In the rows, zero is written as 128.
Each row has a class, written after it, and each block has its own classes.
[103 121 116 185  92 160 118 126  94 144 166 152 132 150 117 100  94 133
 140  96 136 118 120 138 159 109  86  97 122 140 163 121 111 149 114] => Y
[156 145 128 150 131  81 109  93 150 109 111 106 132  88 113 107 134 102
 143 143 155  79 113 105 159 173 177 136 130 108 138 145 131 150  76] => T
[141 146 137 170 138 155  93  88 113 163 106 178 120 128  85 149 109 161
 104 144 117 172 131 152 153 135 122 158 154  92 121  92  90 109 167] => Z
[131 128 131 183  76 128 119 103  79 160 144 154 155 140 130 110 117 152
 136 107 121 143 170 130 125 111  49 135 153 126 172 108  92 145 147] => Z
[156 116 107 142 137 119  93 133 140 114 144 165 131  91 113 126 145 125
 114 161 149 116 129 140 126 162 134 144 125 141 126 111 117 160 118] => V
[133 118 192 138 101  87 143 119 114 134 132 192 192 136 149 125 123  79
 134 185 110 141 134 127 179 163  96 178 167 114 152 128 133 126 137] => C
[110 149  89 132 141 173  95 127 117 132 143 198 115 164 105 103 129 139
 139  98 150 144  97 156 173  81 109  83 121 119 149 138 101 106 101] => R
[115 172 104 153  85 143 154 139 130 123 174 156 126 148 156 107 142 162
 167  89 126 138 165 110 133  59  70 117 139  86 193 149  85 114 102] => W
[153 179 119  69 134  78 117 141 132  78 128 123 142 106 171 139 117 126
 124 157 167  88 148 130 133 123 110 113 109 140 138 119 131 137  96] => V
[151 164 106 180  94  95  72 132 183 149 142 114 120 161 135 137 149 128
 144 125 124 110  95  96 130 112 131 119 129  78 179 109  94 130 143] => G
[127 138 106 152 140 131  87 127 128 135  87 129  97 169  90 132 113 146
 130 108 119  91  97 147 178 118 103 140 104 128 116 142  99 129 101] => C
[134 153  94 117 157 173  70 110 110 142 148 206  99 155 112 132 184 129
 135 103 125 136 131 165 130 110 141  49 124 136 129 118 149 137 117] => E
[129 143 105 117 113 105  94 158 174 109 138  85  96  98 159 118 154 135
 148 148 142 109 112 122 105 136 161 159 127 119 132 125 111 142 132] => W
[162 152 120 132 128  89 101 123 144 131 139 138 111  94 102 131 130 147
 123 178 130 138 131 109 113 139  91 144 129  96 147 120 113 142 127] => Z
[159 144 126 118 116 119  63 134 122 102 136 161  95 118 121 131 132 118
 136 197 159 129  86 148 182 136  69 159  93 133 153 135 126 150  79] => T
[164 123 128 102 181  87  94 108 129 140 107 160 182  85 125 120 146  81
 140 154 174 109 151 135 117 119 151 112 194 146 152 161 106 117 151] => E
[168 147 145 154 163 145 109  79 127  96 131 102 123 130 117 151 151 107
 139  85 143 123 150 101 112  64 129  95 152  91 137 129 142 130  52] => T
[114 125 113 117 160 121  75 152 136 152 112 134 108 126  82  83 140  95
 157 117 177  94 104 151 139 116 181  86 153 157 113 164  99 162 135] => Y
[168  74 243  97 127   8  72 113 159 100 114  58  91  64 108 124  76 128
 124 126 111 161  94  78 123  89 186  94 174 125  81 118 181 164 126] => G
[165 152 123 130 168 127  96 114 126  87 141 161 142  84 112 126 169  86
 127 177 172 109 152 140 149 129 113 149 153 136 159 141 109 142  96] => V
[138 140 123 131 109 146 136 107  82 101 169 102 134 113 141 124 132 103
 146 156 134 120 137 110  95 157  79 149 141 161 126 121 159 148 104] => C
[162 119 139 152 126  80 194 110 152 114 129  18 136  49 140  82 128  71
 122  87 169  81 176  93 116 151 147 145 171 148 138 128 129 174 112] => X
[160 140 114 134 134 144 120 104 118  99 147 111 105  81 138 119 152 117
 115 154 150 123 152 133 122 156 101 155 114 159 140 127 141 148  93] => X
[186 126 186  84 131  12 131  84 139 125 106  23 189  81 183 115 139  89
 171 125 136 118 141 100  78 117 165 155 210 141 115 141 159 119 138] => Z
[193  93  90 166 138  70 139  91 163 121 100 116 105 107  57 135 134 138
 127 134 150 121  74  71 153 155 123 133  92 108 149 164 127 143  86] => G
[165 107 148 152 115 101  97 115 132 138 113 118 104  87  79 116 140 113
 119 176 158 137 115 134 166 128 102 152 107 135 139 134 100 168 112] => R
[103 145 115 136 153 104 188 130 134 175 138 150 172 115  73 103 133 101
 121 144 143 114 150 121  62 136 111 138 174  78 145 114  75 129 163] => J
[144 116 194 132 132  63 125 154 131  89 114 105 129  96 144 154 128  92
 117 137  91 110 121 112 109 131 102 159 159 111 115 107 157 188 164] => R
[146 115 123 130 133 105 163 120 120 141 128 117 143  89  89 103 129 101
 126 160 168 113 129 127 126 151  89 174 125 132 139 137 108 144 101] => C
[125 145 122 189 113 158 112 126 148 171 147 156 115 153  64 118 136 164
 137 114  99 127 140 137 196  78 119 103  99 119 167 169  96  98 125] => E
[156 139  84 155 114 149 114 124 130 134 153 135  81  95  76 115 139 162
 122 137 152 137 121 128 132 139 108 131  81 132 137 134 111 148 110] => T
[131 154 127 120  98 102 144  96  77 103 176 221 157 133 170 110 106 139
 132 107 123 110 134 135 122 116  53  72 113 124 175 157 141 130 105] => R
[146 117 147 140 123  91 107  86 129 208  81  76 129 132 145 121 134 100
 124 128 143 120 144 149 133 114 137 140 169 121 161 136  82 105 162] => G
[113 148 100 123 126 149  61 152 118 140  96 157 106 163 109 139 120 169
 115 118 140 128  89 163 183 112 118 125  72 127 139 104 110 100 140] => E
[183 171 141 108 129  99 152 160 182 127 123 170 128  98 135 151 129 116
 130 164 155 154 123  80 152 167 193 130 128  75 106 113 162 137 118] => T
[136 161  97 145 104 132  63 158 176 124 161 129  86 145 134 127 156 143
 151 161 126  96  96 133 150 121 129 128  84 130 155 144 125 144 102] => G
[ 96 110 103 103 114  78 152 154 158 106 108  74 119 130 176 114 108  82
 114 144 136  67  98 114 124 208 162 130 130 140 109 127 138 144 164] => J
[107 133 121 163  71 121 111 124 118 146 172 101  97 149 161 111 138 144
 141 112  88 121 129 129 124  98  58 126 125 118 198 141 112 123 146] => G
[168 142 106 137 141 125 112 142 165 124 111 119  94  98 141 138 145 128
 121 150 151 150 127 117 174 138 145 145 120 104 144 131 118 120 125] => Y
[137 119 164 114 163 106  27 133 170 121 135 184 116 121 152 139 164 127
 128 109 110 139 132 137  95  94 234  57 170 113 105 115 152 148 154] => G
[120 152 118 149 128 148 150  76  61 194 140 222 175 155  88 122 107 127
 121 149 127 140 144 141 138 140  50 118 145 105 186 133 102  79 131] => E
[203  92 189  95 151   4 110  46 110  54 123  93 113  62  99 145 114  97
 113 147 144 143 104  93 126  97  84  90 157 140 141 137 152 171 114] => W
[148 118 137 127 163 102 153  64 146  97 109 110 149 105 119 179  78 153
  90 156 116 135 147 102  88 143 130 139 144  97 101  92 123 118 108] => G
[146 136 109 104 161 109 105 109 155  53 143 106 138 113 152  97 129  74
 147 117 187  75  94 142 173 130 156 127 149 175 136 151 140 133  76] => G
[114 126 145 143 107 149 114  64  43 116 136 170 141 132 109 103 138 110
 118 106 161 149 148 163 161 111  73 108 136 143 172 119 101 136 128] => T
[139 157 104 165 101 107 146 152 133 142 187 150 121 136 124  75 152  99
 163 111 120  76 115 102 147 133  63 127 120 111 193 180 142 136  73] => C
[144 106 142 145 140 126  74  95  96  97  96 156 121 137 106 152 109 149
 107 134 130 147 105 147 182  98  99 112 107 144 126 105 132 132 114] => J
[128 100 106 151 117  82 144  77 112 150 116  79 128 142 101 103 170  59
 135 114 166  67  88 160 143 131  88 130 123 150 192 164  79 155 153] => W
[139 132 148 204 124 160 120  59  92 154 129 143 147 127  80 127  97 129
 116 138 127 148 167 130 154  96  61 148 170 125 170 137  62 113 127] => X
[137 139 144  95 204  84 104 117 136  74  87  56 103  97 121 125 148  62
 113 111 155  67 124 120 112 150 179 116 155 133 102 135 152 153 115] => Y
[144 135 141  97 112  53 141 122 148  99 110 145 129 133 126 133 130 146
 134 122 123 146  64 102 177 121 134  94  73  75 136 111 169 135  81] => R
[134 151 119  77 196  91 123 108 137 133 105 122 190 108 140 128 135  53
 121 145 184  45 148 149  79 157 183 100 169 146 120 131 124 128 137] => E
[144 124 131 181 137 181  81 134 147 129 148 136  80 112  98 135  97  97
 148 151 168 117  89 134 138 108 132 164 173 120 117 140  93 154 105] => W
[127 117 149 118 138 120 102 131 176 138  99  52 136  98 204 131 162  93
 135 140 141 136 144 112 112 121 213 147 166  98 141 120 134 102 127] => X
[114  99 164 118 147 107 155 103 136 112  75  72 129  85 115 143 113 105
 113 134 161 146 132 112 133 111 166 149 156  78 117 119  97 125 138] => C
[159 170 119 125 176 146 113  86 140 118 149 137 136 128 149 125 166  77
 163  88 174 112 168 128 110  70 165  40 187 107 133 122 132 157  57] => Y
[144 137 137 113 189 138  92 102 133 145 116 158 197 120 145 128 143  66
 130 164 163 141 178 134 125 127 187 120 240 135 126 111  98  92 142] => V
[164 157 110 162 120 148 137 133 131 124 171 122 109 103 117 101 156  85
 141 157 172 106 139 134 159 138  73 162 116 139 172 149 117 153  79] => Y
[141 148 151 107 137  84 153 135 152 122 122 120 123  91 123 120  98  92
 131 147 168  86 134 133 116 163 158 127 143 119  86 115 126 193 101] => Y
[133 169 123 134 146 133 112 113 107 131 115 177 121 130 119 138 112 149
 130 138 131 134 118 136 183 109  89 124 126  93 167  93 135 130  82] => G
[158 130 100 102 155 112 182  87 125 153  91 201 177 143 136 144 111 128
  87 151 156 159 139 102 149 200 150 118 116  92 134 120 145  63 119] => Z
[182 136 106 148  99  98 126 107 147 124 157  97  91 100 114 105 147 147
 141 138 146 129 126 101 144 116  78 142  93 130 175 160 126 130  70] => G
[152 118 124 130 173 108  78 123 127 156 113 145 120 109  81  90 135  68
 121 132 192  73  99 149 150 142 149 107 128 143 142 151 126 149  82] => T
[165 148 131 103 111  88 120 116 140 168 149 170 135 122 150  85 192  99
 164 118 158 149 128 127 144 108 187  57 142 130 155 170 150 113 133] => J
[117 153 120 123 154 152 142 118 137 142 107 134  99 133 138 153 111 130
 107 124 117 137 129 107 125 178 206  92 133  87  87 100 160 116 135] => Y
[151 166 110 124 137 115  76 116 108 161 126 211 138 167  81 136 124 116
 119 128 165 128 114 143 100 128  98  83 143 110 122  79  88 164 142] => T
[160 105 170 127 119 107 109 132 125  87 128 104 132  77 118 121 132 115
 133 140 173 131 156 132 140 101 127 155 141 155 111 118 120 178  87] => V
[145 158  98 157 109 125 129 103 101 144 137 178 125 164 109 127 145 146
 142 107 125 143 117 131 155  97  58  94 117 101 166 104 116 138 106] => J
[138 115 112 184 138 129 111  49 125 148 120 110 135 108 138 125 159 117
 138  93 132 126 158 124  88 109 157 121 202  91 164 141  68 113 151] => W
[123 120 103 168  96 130 108 113 137 150 138 134 107 155 118 110 116 147
 138 117 119 127  85 133 179 127 105 134 106 109 163 150 112 104 119] => Z
[130  88 125 159  78  68 162 195 175 159 132  19 110  74 118  79 127  90
 148 153 165  83  70  71 162 150 128 177  80 104 187 159 143 148  97] => C
[123 115  91 140 123 158 116 107 121 149 120 202  96 138 129 132 121 173
 110  89 117 157  90 162 192 144 168  77  87 114 117 102 148 121 129] => C
[144 141 110 105 116 104 208  94 131 127 160  89 168 105 197 105 115 123
 148 124 131 112 141 114 146 149 146 116 117 151 160 189 168  65 110] => Y
[169 175  94 111 152  94 126 112 140 111 128 139 158 158 126 123 148  96
 142 134 173  83 142  96  93 131 102 131 144 129 150 163  96 104  92] => W

A new block, with new classes.
[144 189  64  60  63 193 169 160 151 129  65 144  88  76 194 109  93  33
 117 147 173 115  85  90 150 144 130 201 233 123  64 204 183 158 148] => B
[179 149 117 109  67 135 142 112 162 134 112 162 137 124 146 108 133 105
  89 146 169 108  81 145 108 120 120 148 126 132 139 138 106 135 162] => U
[120 167 122 166 167 107  97 142 123 129 163 116 166 119 149 125  84 127
 160 129 114 119 151 153 160 154 107 110 140 156 122 132 118 176 121] => H
[156 153  87 105  65 174 130  99 165 114  52 134  95 156 134 102 134 123
  72 136 130  86  78 106 158 118 122 161 190 112  90 123 105 114 196] => B
[159 125 129 171 149 122 117  97 132 132 212  85 147 101 128 141 105 130
 123 141 163 113 128 170 135 149 109 146 119 144 178 135 116 112 108] => A
[126  99 126 136 127 132 128 114  77 124 175  90 176 135 119 113 104 101
 120 120 156 135 108 103 149 128 104 168 107 105 132  97 120 123 135] => D
[119 140 142 153 122 116 120 123 136 110 141 158 140 131 154 141 108 114
 140 125 102 121 121 167 167 163 129 145 139 120 143 148  99 147 137] => B
[151 157 124 132  97 146 121 130 151 142 163 120 126 114 147 115  93 130
 130 109 156 135 101 138 171 129 115 178 108 125 128 133 128  93 114] => D
[159 133 103 129  80 141 102 109 167 111  89  74 170 133  91  93 114 142
 144 136 164 118 128 143 106 160  61 208 149 143 128 184 205 157  94] => N
[177 134  46  39 164 178 133 107 115 117 102  68 135 140 100 127 111  95
 172 136 160 168 123  92 164 152 169 148 147 121 101 140 125  86 115] => B
[147 158 159 171 100 124 125 127 157 118 125 158  97  98 159  93 105 136
 149 121 116 113 145 133 162 132 125 131  90 136 136 136 123 151 128] => L
[131 121 160 146 100 127 129  59 129 130 145  99 115 114 100 113 123 103
 146 116 134 137 138 135 159 153 137 174 123  89 170 165 116  98 130] => B
[163 146  62  67 124 165 110  83 150 204  57  98  84  57 150 107  92 111
 142 135 152 117  68  85 151 142 130 125 130  98 101 157 194 140 163] => U
[125 130 163 164 107 114 134 153  98 119 159 132 156 142  97 112  92 117
 143 134 156 114 112 135 137 148  70 188 171 112 141  85 114 155 134] => F
[162 138  89  73 141 111 107 158 114 110  66 157 143 128 150 162  99 116
  82 154 122 109 124 128  96 147 139 147 153 130 124 135 124 172 176] => S
[103 137 176 154 125 106 143  85 123 118 173  93 144 112 123 113 116  98
 139 116 124  71 119 138 155 133 118 170 174 101 109 132 131 139 106] => P
[124 148 130 195 118 114 114 102 131 123 144  81 173 113  94 123 125 139
 110 128 134 112 128 157 159 119 114 150 130 138 130 145 112 165 140] => L
[114 129 114 138 127 102 134  87 140 138 207  82 178 124  94 124 136 108
 126 112 159 120 141 166 162 114 111 140 151 131 142 137 147 137  95] => K
[145 139  98 177 110 154 128 118 152 105 173 104 143 117 130 125  98 146
 149 140 142 129 136 158 150 133 114 176 102 152 156 133 115 124 102] => A
[135 143 174  80  96 165 112 119 128 169  90  98  90  73 176  67 116  95
 151  95 124 130  99  82 121 173 132 152 143  78  78 175 185 101 144] => H
[110 139 150  68 133 139 100 133 174 207 132 134 130 129 155 133 101 103
 150  85  86  93  89 157 167 165 141 144 156  93 107 112 118  86 147] => D
[117 134 141 137  89 131 143  73 126 145 177  90 168 131 106 119 134 119
 131 122 164  99  83 152 142 116 120 168 125 101 127 118 148 112 104] => F
[105 129 121  54 124 150 140 120 124 160 118 114 148 105 173 125 109  49
 105 109 127 125 102 101 149 147 151 140 188 104  95 137 167 137 158] => S
[188  95 124  72 110 131 147 124 110  95 115 154 168 176 149 134 108  98
  87 146 147 104  91 127 126 128 123 190 179 114 103 100 168 118 114] => S
[120 130 160 163 146 109 112 147 121 122 150  77 150 119 109 124  96  91
 160 140 107 130 131 169 160 178  80 172 166 115 163 178 101 149 107] => L
[163 143 153 166 120 122 123 120 131 116 165 147 125 130 158 125 100 148
 137 137 126 121 102 175 168 143 110 160 141 127 146  99 108 133 119] => U
[184  76 115 113 155 128 134  91 116 175 138 132 106 126 182 128 160 153
 100  95 177 144 155 104 160 138 208  97  91 111  82  97 210 137 124] => U
[178 155 147 138  73 157 136 105 153 102 118 177 186 142 163 113 130 127
 109 147 149  90  62 139 140 105 135 140 147 134 122  93 161 125 136] => N
[138 144   4  68 124 167 143  87 192 129  75 122  93  98 100 153  51 103
 157 164 121 150  73 133 158 127  83 145 145 128 112 134 136 146 153] => F
[181 161 106 107  50 174 158 116 181 115  95 169  97  98 147 115  82 120
 117 150 154 145  56 150 112 148  91 223 188 154 153 170 158 101 133] => B
[124  98 124  76 111 137 147  59 147 195 138 135  97  68 184 111 111  68
  74  82 134  82  94 114 129 115 141 115 123 116  95 135 152 108 177] => B
[163 164 112  71  54 197 159 199 144  77  54 156 128 154 171 128 150 100
 133 152 204 139 129 106 124 161 136 186 168 150  79 121 177 159 123] => U
[159 179 102  88  53 174 130  53 127 150  73 110  59 112 150 126 122 121
 133 153 161  84 117 105 150 151 141 192 125 115 135 152 172 113 128] => D
[101 122 158 116 108  97 115  85 109 155 122 154 141 169 123 139 150 176
 101 152 160  71  84 107  95 146 154 157 107  58 155  94 168 106 130] => A
[146 141 141 166 110 126 101 127 142 128 190 151 168 124 155 131 112 128
 126 115 142 105  93 173 168 156 102 161 147 139 131 126 144 143 123] => S
[161 169  51  98 112 193 169 148 140 129 111 136 144  90 148 110  96  52
 148 190 197 169  70  64 128 150  90 117 212 154  51 227 197 141 112] => B
[157 121  96  77  89 183 173 128 139 138  82 159 133 119 156 112  95  67
 158 155 138 121 102  96 131 139 121 178 194 138  87 144 208 139 113] => M
[111 156 181 182 105 111 126 132 125 123 182 136 148 120 158 129 126 127
  94 138 159 128 114 157 112 159 119 152 115 124 175 148  75 116 144] => N
[113 157 126 145 129 123 120 111 137 141 176 113 165 104 113 146  92 117
 141 126 155 129 115 141 147 142 117 157 129 135 138 122 123 133 134] => D
[147 117 163 118  64 171 161 114 174 169 116 120  97 105 166 129 163  81
 103  90 149 105 115 171 135 171 152 187 178 111  65 131 135 131 161] => H
[ 95 142 168 155 115 103 100  91 127 155 171 135 168 144 110 139 133 182
 120 116 136 119 127 157 149 145 113 116 121 118 138  99 152 124 129] => K
[ 99 156 168 172 117 117 144 158 128 113 125 140 132 134 108 134 108  91
 163 160 143 113 131 128 151 173  87 163 169 142 146 152 101 150 117] => L
[101 135 142 154 132 104 103 115  92  79 151  73 152 117  73 104  75 137
 176 119  93 144 137 156 150 139  57 206 140 123 198 111 105 156 119] => M
[166 151 102  58  92 159 128 140 166 115 120 135 144 120 141 134  78 100
 113 125 152 107  30 154 134 146  46 205 214 153  82 119 174 111 123] => D
[130 153 135 144 121 151 114 126 133  73 181  87 161 136 110 132 118 154
 147 125 128 156 140 175 146 140 112 167 137 129 148 113 109 125 109] => P
[159 187 153 174 122 130 116 138 148 104 163 105 135 117 143 111 120 168
 158 163 162 130 136 159 130 178 120 144 116 135 130 149 129 156  98] => L
[104 159 126  88 107 132 108 106 192 119 106 144 192 137  92 142 134 123
 165 118 128 103  81 146 140 146 116 136 177 115  77 157 199 142 109] => P
[125 133 159 164 139 101 135 111 107 124 188 123 161 135 108 121 115 112
 135 141 163 120 137 114 147 132 124 129 126 114 155 124 113 114 107] => A
[131 151  95  53  94 155 129 133 110 122  63 179 127 138 157 139  94 140
 119 133 126 148 127 105 119 146 134 167 162 128  88 140 202 152 131] => P
[104 110 150 144  94 113 116 134 128 206 172 124 163 133 154 108 108 138
 110 116 115 101  88 190 131 133  83 172 116  78 159 122 149 145 121] => M
[ 99 117 127  91 107 125  97 172 131 199  60  93 112 111 140 102  96 106
 129 114 147  92 125 109 115 183  95 208 137  59 127 162 167 155 150] => N
[ 88 153 129 132 135 113 140 121 100 104 118 139 153 150 104 157  99 117
 123 161 149 126  76 114 138 159  87 151 181 134 126 134 104 125 136] => B
[148 151 199 191  92 120 102 148 106  83 157 131 156 130 108 113 109 127
 140 135 125 123 129 154 139 159  87 197 163 129 188 134  96 129 131] => S
[111 165 164 174 103 123 122 171 134  92  95 123 157 122 130 123 105 147
 137 127 129 145 114 152 142 167  86 175 154 141 149 122 118 178 138] => N
[128  73 173 101 119 102 138 162  94 175  71 180 149 159 161 103  72 101
 130 128 106 126 132  96 118 145 127 157  94  63 161  82 150 147 148] => H
[117 131 124 154 126 108 123 131 143 120 163 146 132  98 127 105  88 126
 134 109 130 135 125 123 151 137  95 148 132 147 148 127 120 137 143] => K
[133 116 121 118  95 175 141 128 123 138 185 147 203 119 158 117  76  66
 130 143 180 137  56 127 158 129 102 183 165 114 150  85 168 124 143] => U
[111 144 164 112 127 111 150 113 121 143 176 161 170 130 156 137 108 109
 142 130 165 124 109 135 118 175 143 142 122 122  96 144 131 117 106] => B
[170 168  98 140  86 154 157  80 126 167 124 110  98  76 179 107 126  89
 145 165 200  90 125 112 146 145 155 170 142 123 151 171 209 168  97] => N
[147 192  67 102  89 153 152 128 159 118  57 163 129 138 173 129 136  95
 114 176 156 108  66  96 161 118 155 123 154 111  62 198 147 137 123] => N
[ 79 149 110 146 108 132 124 119 150  87 104  91 148 122  86 145 126  58
 143 140 122 131 139 122 159 154 123 170 210 113 151 200 128 162 155] => F
[161 103 162 111  95 120 151 132  51 117  65 127  96 183 106 112 130 116
 105 177 147 134 132  69 133 124 114 164 133  39 181  71 132 139 143] => D
[105 119 106 138 160  99 119 125 141 133 168 100 153 110 114 171 110 104
 117 106 134 116 133 161 140 139  97 148 152 178 137 150 131 139 117] => D
[152 156 113 143 129 162 142 122 123  95 193 113 156 145 146 146  98 137
 137 137 160 135 103 177 184 149  99 165 159 170 126  62 104 126 114] => M
[185  80 100  27 113 139 159 102 102 173  64 117 104  94 146 108 114  63
 116  88 142 112 122  96 129 119 171 176 104 101 135 138 163 120 133] => P
[168 140 102 122 104 120 150 103 135 123 169 108 144 107 104  95  90 101
 126 113 132 109  98 169 147  99  60 183 173 161 114 105 114 155 111] => S
[103 120  99  94 108 134 132 148 116 105  82 165 182 149  98 114  61 105
 153 139 117 125  85  93 145 138  77 198 181  80  55 114 162 178 142] => P
[128 109 137 139 137 128 117 124 113 142 188  86 179 124 108 146  90  93
 154 132 151 123 154 170 150 165  87 183 157 130 169 110 157 157 102] => S
[153 158 165 170 104 117 149 168 112 114 159 180 140 133 171 132 112 121
 123 162 162 125 143 156 119 145 117 138 118 160 155 114  82 158 126] => U
[133 141 149 137 129 105 150 139 120 114 171 129 171 125 128 137 114 102
 111 134 159 116 113 163 133 136  99 153 157 147  97 127 116 156 111] => L
[ 89 125 147 121 112 113 150  91 102 142 138 116 132 109 122 127  74  79
 140 125 136 118  93 130 151 137  78 187 152 112 166 103 140 134 126] => H
[167 166 148 172  92 120 130 153 139 124 143 123 149 109 138  97 100 107
 143 132 155 115 125 170 150 148  85 189 163 146 170 148 122 165 108] => N
[115 144 161 151 130 125 124 112 156 156 193  78 137 117 108 109 112  93
 173 105 133 160 143 154 159 176 139 152 134 122 190 181  84  83 111] => F
[194 156 118  91  92 176 108 131 152 117 108  74 121 100 135 135 110 143
 113 152 163 108 101 187  94 157  69 188 168 150  99 135 145 132 131] => U
[161 173  69  80  88 200 139 101 143 154 121  99 128  64 154 127  96 109
 139 137 210 127  76 112 132 146 111 153 153 155  74 137 227 144 130] => F
[141  95  96  90 101 171 156 102 156 144 145  63 152  67 141 147 120  19
 105  97 176 128 113 149 163 119 125 192 166 146 143 187 194 111 118] => M
[111 146 146 145 148 111  92 124  97 111 154  60 130 141 106 121 121 161
 143 104 124 152 153 127 168 151 111 155 129 117 156 120 131 124 108] => D
[124 136 112 165 117 123 121 123 115 102 148 101 154 109 123 126 104 120
 146 118 155 110 141 135 162 144 122 197 131 142 164 132 146 163 111] => A
[140 105 154 192 123 107 160 100 120 146 180 109  88 120 127 103 122 131
 115 130 131 150 126 146 160 103  88 129 121 121 152 125 100 116 103] => U
[129 143 194 119  58 125 147 102 149 209  28 115  71  73 129 106 128 112
  95 116 156 117 126  90 111 150 159 144 115  53 140 154 161 147 194] => F
[177 127  70  48 158 133 131 159 133 117  74 161 147 119 145 128 110 154
 117 122 134 140  82  94 123 115 122 109 183 154  24 119 224 139 115] => K
